Here are made-up objects, facts about them, and rows of numbers that follow some of those facts. Name the object behind each unnamed row.

How the objects are related:
ρ: uses; Δ: points at
banetor Δ:plobradam
begeski ρ:tekel
bramages ρ:begeski
brester Δ:fluskimas
brikle ρ:stidas
bruma ρ:tekel
daflozes ρ:rarum
daras ρ:kluskem,skizim Δ:tene
datris Δ:govis
dobra ρ:godrenam
doflu ρ:fiklol,tene
dritan ρ:klubam,ristobus,lozik,moni
droflok ρ:fiklol,godrenam Δ:regono
faver ρ:flilo
fezis ρ:nelor Δ:begeski
flilo ρ:ristobus Δ:pelok
fluplo ρ:stidas Δ:tovuskol
fluskimas Δ:lanu
godrenam ρ:voluk,treflem
govis Δ:datris
kiluk ρ:stidas,voplu
klivom Δ:reflar
klovabror ρ:stidas Δ:reflar,dagroste
klubam ρ:zeskar,daras Δ:regono
linik ρ:zeske,bruma
momik ρ:voplu
moni ρ:fiklol
nakefas ρ:duziplin,faver,trutim Δ:brester
noski ρ:bruma
nustus Δ:bruma
plelis Δ:rarum
pletraskil ρ:trutim
plobradam Δ:zeske
radris ρ:faver
rafla ρ:kiluk,bramages,daras,lozik
rarum ρ:klivom
reflar ρ:plelis,bramages
regono Δ:droflok
risakil ρ:voplu Δ:nesi
ristobus ρ:tekel,rarum Δ:klidibes
roke ρ:fluzor,brikle,trutim
rotik ρ:daflozes
stanizis ρ:klubam,ristobus,treflem Δ:nakefas
stidas ρ:klivom
sturur ρ:momik
tekel ρ:kluskem,skizim
tene ρ:moni
trebugel ρ:klivom,pletraskil
treflem Δ:rafla
trugren ρ:bruma Δ:fluplo
trutim ρ:klidibes,lozik,rarum
tuska ρ:nelor,fluplo,zugrezu,faver
vigek Δ:flilo
voluk ρ:treflem
zeskar ρ:treflem
zeske ρ:zugrezu
zugrezu ρ:trutim Δ:klubam

Some objects and their rows:
nustus: -.15, .06, .08, -.38, -.12, -.21, -.10, .03, -.11, .31, .01, .05, .09, -.05, -.40, .11, .13, .05, -.01, .26
dagroste: .11, .01, .01, .03, .01, -.07, -.01, -.01, -.12, .28, -.05, -.07, .10, .12, -.02, -.14, -.06, -.09, -.24, -.02
faver: .20, -.05, -.02, -.06, .10, -.02, .03, .01, -.18, .00, -.11, -.15, .06, -.02, .11, -.22, .23, .03, -.07, -.07
moni: .00, -.09, -.10, .07, -.10, -.03, -.01, .02, -.12, .20, -.09, -.21, .11, .02, -.06, -.22, .23, -.02, -.03, -.20
dritan: -.14, -.02, -.02, -.14, -.18, -.14, -.06, .02, -.11, .15, -.15, -.12, -.01, -.12, -.14, .13, .08, -.18, .00, .20
klubam: .22, .26, .13, -.07, .26, -.21, -.01, -.10, -.15, -.03, .07, -.03, .11, .46, -.43, .14, .06, -.29, -.02, .39
ristobus: -.11, -.01, .09, -.23, -.17, -.14, .01, .03, -.13, -.12, -.15, -.02, -.05, -.10, -.12, .05, -.11, .02, .09, .06
tekel: -.09, .01, .09, -.13, -.09, -.17, -.02, .04, -.14, .18, -.15, -.13, -.02, -.08, -.02, .18, .04, -.17, -.12, .17
kluskem: .03, -.04, .00, -.12, .05, -.07, .04, .03, -.15, .18, -.09, -.18, .04, .10, .12, .05, .19, -.11, -.10, -.04
lozik: .15, -.03, -.04, -.06, -.08, -.11, -.01, .05, -.10, .04, -.17, .07, .11, .21, .03, .01, -.03, -.17, -.16, -.06
trebugel: -.17, .02, .03, -.35, -.12, -.15, -.01, .03, -.12, .10, -.13, -.01, .04, .04, -.21, .06, -.06, -.03, .05, .15
govis: .28, .35, -.17, .44, -.33, -.11, .00, -.17, -.20, .14, -.39, .26, .23, -.14, .18, -.06, .04, .15, -.06, -.01
stopa: .02, -.01, -.05, -.07, .07, -.06, .01, -.02, -.14, .18, -.05, -.12, .07, .06, -.15, -.13, .16, .00, -.11, -.09
fluplo: -.05, .27, .43, -.83, .05, -.11, .14, .05, -.13, .16, -.18, .16, .06, .03, -.23, -.06, -.25, .05, .10, .04
stiskan: .01, .00, -.02, -.06, .06, -.06, .02, .00, -.13, .25, -.02, -.12, .07, .05, -.11, -.05, .16, .00, -.09, -.08
nesi: .15, .17, .09, .32, .07, -.11, -.03, -.02, -.14, .12, -.13, -.01, .07, .15, -.07, -.13, -.12, -.17, -.09, .01
fluzor: -.24, -.11, -.01, -.26, -.19, -.14, -.03, .03, -.11, .38, -.22, .08, .04, -.10, -.33, .00, -.03, -.12, -.03, .18
doflu: -.14, -.04, .05, .00, -.22, -.15, -.09, .03, -.12, .29, -.13, -.12, .07, -.18, -.29, -.03, .05, -.08, .00, .05
treflem: .11, .12, -.05, -.03, .04, -.08, .01, .03, -.09, .32, .06, -.07, .07, .18, -.07, -.05, -.12, .00, -.11, .01

Name these rows:
-.03, .12, .21, -.39, .04, -.12, .05, .06, -.11, .31, -.20, .02, .06, -.11, -.30, .01, -.11, -.06, -.10, .04 | tovuskol
.16, .11, .08, .07, -.16, -.07, .03, .02, -.14, .17, -.08, .11, .02, .20, -.25, .05, .08, .04, -.05, -.01 | banetor
-.07, -.01, -.08, -.33, .04, -.06, .07, .00, -.15, .03, -.06, -.11, .06, .20, -.07, -.14, .04, .09, .06, -.06 | daflozes
-.17, -.10, .13, -.32, .01, -.24, -.09, .04, -.16, .35, -.01, .03, .05, -.07, -.08, .27, .20, .04, -.08, .18 | bruma
-.18, -.11, -.01, -.26, -.12, -.09, -.02, .04, -.08, -.10, -.23, .04, -.05, -.26, -.30, .12, -.04, .03, -.04, -.11 | klidibes
-.10, .11, .11, -.14, -.15, -.19, -.05, .01, -.09, .08, -.15, -.07, -.02, -.03, -.15, .18, .05, -.14, .05, .25 | daras
.25, .10, .19, .28, -.02, -.10, -.06, -.05, -.16, -.05, -.19, .09, .10, .10, -.06, -.08, -.12, -.23, .43, .12 | risakil
.09, -.06, .04, .23, -.08, -.07, -.06, .04, -.13, .28, -.09, -.05, .14, .06, -.08, -.16, .01, -.03, -.16, -.19 | fiklol
.19, .15, -.05, -.03, .12, -.16, -.05, .02, -.13, .13, -.20, .05, .16, .49, .13, -.24, -.14, -.12, -.15, .22 | rarum

The same objects again, as new rows of numbers:
Known rows:
regono: -.05, -.03, -.13, .43, -.01, -.20, -.02, -.01, -.23, -.22, -.02, .14, -.03, -.01, .15, -.26
daflozes: -.05, -.20, -.06, .22, .14, -.16, .07, .01, -.02, -.08, .08, .12, -.02, .08, .05, -.06
daras: .14, -.19, .07, -.18, -.07, .13, .19, .16, .10, -.13, .02, -.13, .10, .22, .08, .10
plobradam: .07, .05, .03, .02, .14, .07, .02, .10, .03, .02, -.02, -.06, .29, -.06, .00, .05
fluplo: .17, .09, .22, -.10, .15, .18, -.08, -.04, .09, .18, -.02, -.09, .01, -.27, .03, .05
lanu: -.40, .14, .00, .09, -.27, -.06, .07, .36, -.15, -.04, -.06, .09, .34, .55, -.26, -.24
rotik: -.03, -.10, -.02, .10, .11, -.03, -.04, -.01, .01, -.07, .06, .00, .00, -.02, .01, -.09
fiklol: -.16, .12, -.01, .11, .05, .14, .07, .02, .02, .01, -.02, -.07, .16, -.12, .01, .06
sturur: .01, -.06, -.02, .03, .13, .02, -.15, -.05, .02, -.15, .12, .05, .00, -.05, .04, -.14
nelor: -.03, .06, -.06, .10, -.01, .02, -.04, .15, -.06, .00, .06, .02, .19, -.04, .02, .01
klubam: .05, -.11, -.26, .34, -.14, -.45, -.03, -.12, .05, -.33, .05, .12, -.52, .07, .14, -.09
vigek: .09, .09, -.02, -.06, .01, .16, -.10, .15, .06, .12, .07, .01, .21, -.17, .02, .12
brester: -.41, .09, -.07, .18, -.36, -.15, -.34, .36, .12, .15, .04, -.16, .25, .38, -.07, -.25
roke: -.01, -.17, -.08, -.07, -.02, .11, .02, -.04, .09, -.03, .04, -.08, .07, -.08, .07, .01
nustus: -.06, .02, -.09, .14, -.05, .10, -.11, .21, .00, .08, .11, -.05, .22, -.14, .02, .14
kiluk: .10, .11, .13, .09, .21, .12, -.39, -.12, .10, -.13, .10, .09, -.05, -.19, .07, -.17
fluskimas: -.43, .13, -.06, .13, -.39, -.08, -.07, .43, .01, .07, .03, .01, .34, .41, -.17, -.21
ruskebo: .03, .07, -.03, .14, .01, .07, -.03, .12, -.04, .01, .05, .02, .22, -.02, -.04, .01
bruma: .02, -.09, .03, -.08, .12, -.16, .08, -.08, -.27, .08, -.01, .12, -.08, .15, -.13, -.28

Which object is each row?
.01, .00, -.22, .73, -.24, .27, .26, .08, -.13, -.07, .39, .26, .28, -.14, -.09, .00 | klivom
-.07, -.09, -.02, .01, .05, -.02, .02, -.04, -.03, -.02, .04, -.06, .01, -.10, .06, -.02 | dobra
-.24, .17, .08, .37, -.43, .49, -.11, .12, -.12, -.31, .05, .23, .01, .08, -.18, .01 | dagroste
.06, -.05, -.10, .12, -.12, -.06, .07, .22, -.05, .08, .15, -.11, .24, -.13, .09, .23 | treflem
.04, .09, .15, .15, .10, .04, -.17, -.09, .06, .21, .01, -.05, -.06, -.13, -.01, .06 | stidas
.24, -.14, .02, -.32, .17, .03, -.02, -.20, .03, .01, -.13, .08, .21, .10, -.04, -.17 | zeske
.01, -.18, -.03, .04, .16, -.17, .07, .13, .05, -.12, .05, .15, -.03, -.17, .01, -.03 | flilo
.07, -.01, .06, .09, .27, .00, .14, .07, -.07, -.09, -.07, -.17, .30, .07, -.03, .05 | pelok
-.29, -.03, .03, -.08, .14, .16, .14, -.17, .08, .00, .02, -.18, -.01, -.19, .08, -.05 | moni
.06, .10, .12, .00, .05, .14, -.13, -.06, .07, .14, .01, -.03, -.06, -.23, .04, .04 | brikle

